Below are the code and all the weights of a small trained network. Each question names an input and a class and asks about switching units off, where a switched-off unit gives its printed mean instead of its output.

import numpy as np


def w(rows, s, z=0):
    codes = np.array(rows[::2]) - 128.0
    scale = np.full(codes.shape[1], s)
    scale[-1] = z or s
    return codes * scale


def norm(h):
    return h / np.sqrt((h * h).mean(-1, keepdims=True) + 1e-5)


def f(y):
    return y / 2 * (1 + np.tanh(0.7978845608 * (y + 0.044715 * y**3)))


def log_softmax(a):
    a = a - a.max(-1, keepdims=True)
    return a - np.log(np.exp(a).sum(-1, keepdims=True))


def net(x, mask):
    res = np.array(x, float).reshape(1, 4) / 4 @ E
    u = 0
    for l in range(3):
        y = f(norm(res) @ A[l][:, :-1].T + A[l][:, -1])
        res = res + np.where(mask[u : u + 9], y, B[l][:, -1]) @ B[l][:, :-1]
        u += 9
    return log_softmax(norm(res)[-1] @ U[:, :-1].T + U[:, -1])


A, B = {}, {}
E = w([
[117,136,128],'x0',
[228,84,81],'x1',
[39,108,3],'x2',
[133,224,78],'x3',
],0.0044)
A[0] = w([
[157,227,80,97],'0.n0',
[213,72,69,253],'0.n1',
[37,36,168,164],'0.n2',
[120,1,189,186],'0.n3',
[146,147,159,64],'0.n4',
[183,153,232,99],'0.n5',
[221,175,167,194],'0.n6',
[213,150,151,113],'0.n7',
[37,111,31,103],'0.n8',
],0.0097,0.0022)
B[0] = w([
[96,154,84,172],'0.n0',
[15,180,169,239],'0.n1',
[137,198,109,213],'0.n2',
[146,208,3,231],'0.n3',
[208,98,154,126],'0.n4',
[69,65,121,211],'0.n5',
[150,119,75,208],'0.n6',
[121,117,125,176],'0.n7',
[128,62,94,253],'0.n8',
],0.0066,0.0051)
A[1] = w([
[233,114,232,172],'1.n0',
[126,242,123,148],'1.n1',
[56,144,116,135],'1.n2',
[142,164,93,172],'1.n3',
[42,13,123,177],'1.n4',
[80,173,88,176],'1.n5',
[187,125,108,137],'1.n6',
[254,194,162,192],'1.n7',
[209,186,193,2],'1.n8',
],0.0097,0.003)
B[1] = w([
[107,120,80,143],'1.n0',
[129,176,71,195],'1.n1',
[140,153,185,210],'1.n2',
[167,192,128,180],'1.n3',
[174,84,114,224],'1.n4',
[196,159,253,255],'1.n5',
[122,179,123,132],'1.n6',
[100,160,118,135],'1.n7',
[177,56,101,117],'1.n8',
],0.0081,0.0061)
A[2] = w([
[60,52,24,167],'2.n0',
[155,59,126,72],'2.n1',
[1,117,95,137],'2.n2',
[89,172,90,145],'2.n3',
[31,89,171,35],'2.n4',
[49,104,131,125],'2.n5',
[116,187,88,4],'2.n6',
[137,155,52,145],'2.n7',
[161,153,141,112],'2.n8',
],0.0084,0.0018)
B[2] = w([
[142,3,54,251],'2.n0',
[187,138,129,160],'2.n1',
[95,61,60,128],'2.n2',
[190,157,184,181],'2.n3',
[32,179,173,108],'2.n4',
[220,99,140,112],'2.n5',
[140,114,72,172],'2.n6',
[145,170,53,206],'2.n7',
[133,164,224,162],'2.n8',
],0.0051,0.0032)
U = w([
[147,254,67,140],'0',
[250,145,148,173],'1',
[52,61,20,132],'2',
[103,197,157,156],'3',
[179,108,198,2],'4',
],0.0092,0.0068)

Each question gives the input, the list of numbers given to net, and the class t.
The units are the neurons (one row each of A and B). Each row of codes is followed by its name. A weight is (code - 128) times the scale printed after its matrix; where a second scale follows, it is the last column's (A, B and U).
mask holds one flag per neuron, layer by layer. A switched-off neuron (its flag False) gives its mean, the last column of its row in B, instead of its output. The means were averaged over made-up inputs and are rounded, as every weight is.
A unit's drop is (log p(t) with every unit on - log p(t) with that unit switched off) / (log p(t) with every unit on - log p(t) with every unit switched off).
The circuit of an input: a set's keep is (log p(t) with only the set's units on - log p(t) with every unit switched off) / (log p(t) with every unit on - log p(t) with every unit switched off). Starting from the 12 units with the biggest drops (on a tie, the unit counted first), units are removed one at a time, each time the one whose removal leaves the highest keep (on an exact tie, the one counted first), for as long as the keep stays at least 0.8.
circuit, biggest first: the units of the circuit, biggest drop first
most important unit: the unit with the biggest drop
k most important neurons: the k neurons with the biggest drops, biggest first
k most important neurons of layer l: the k neurons of layer l with the biggest drops, biggest first
input [-7,-6,4,1], class 1: circuit, biggest first => [0.n1 1.n4 0.n3]
input [-2,5,-2,3], class 3: circuit, biggest first => [0.n1 0.n3]
input [4,5,-6,4], class 2: most important neuron of layer 0 => [0.n4]
input [-8,-8,1,5], class 1: circuit, biggest first => [0.n1 1.n5]
input [-2,2,-5,-1], class 2: circuit, biggest first => [1.n5 0.n5]
input [4,8,3,5], class 3: circuit, biggest first => [0.n1 0.n3 1.n5 2.n0]
input [3,7,-7,-7], class 0: circuit, biggest first => [0.n3 1.n7]
input [0,1,2,2], class 4: circuit, biggest first => [0.n3 1.n1 0.n2]
input [6,1,5,-8], class 0: 2 most important neurons => [0.n3 0.n2]
input [-4,4,-7,-7], class 0: 4 most important neurons => [0.n3 0.n8 0.n6 1.n6]
input [5,-1,4,4], class 1: 2 most important neurons => [0.n1 0.n3]
input [2,7,5,-1], class 3: 4 most important neurons of layer 0 => [0.n1 0.n5 0.n6 0.n4]
input [1,7,5,-3], class 3: 4 most important neurons => [0.n1 0.n5 0.n6 2.n0]
input [6,-6,-8,3], class 2: 2 most important neurons of layer 0 => [0.n1 0.n3]
input [5,1,-7,3], class 2: 2 most important neurons => [1.n5 0.n3]
input [0,-7,4,-8], class 0: most important unit => 0.n2
input [-6,-2,-7,1], class 2: 2 most important neurons => [1.n5 1.n0]
input [7,-2,-7,-8], class 0: 3 most important neurons => [0.n3 0.n8 0.n2]
input [-2,7,1,-5], class 3: 2 most important neurons => [0.n1 1.n5]
input [-2,5,0,-3], class 3: circuit, biggest first => [0.n1]
input [-5,7,-7,-3], class 2: 3 most important neurons => [1.n5 0.n2 0.n5]
input [-3,-4,-4,0], class 2: 4 most important neurons of layer 0 => [0.n1 0.n4 0.n3 0.n0]
input [-5,8,-8,-1], class 2: 2 most important neurons of layer 1 => [1.n5 1.n0]
input [2,8,5,-5], class 3: 4 most important neurons => [0.n1 0.n5 1.n5 0.n6]
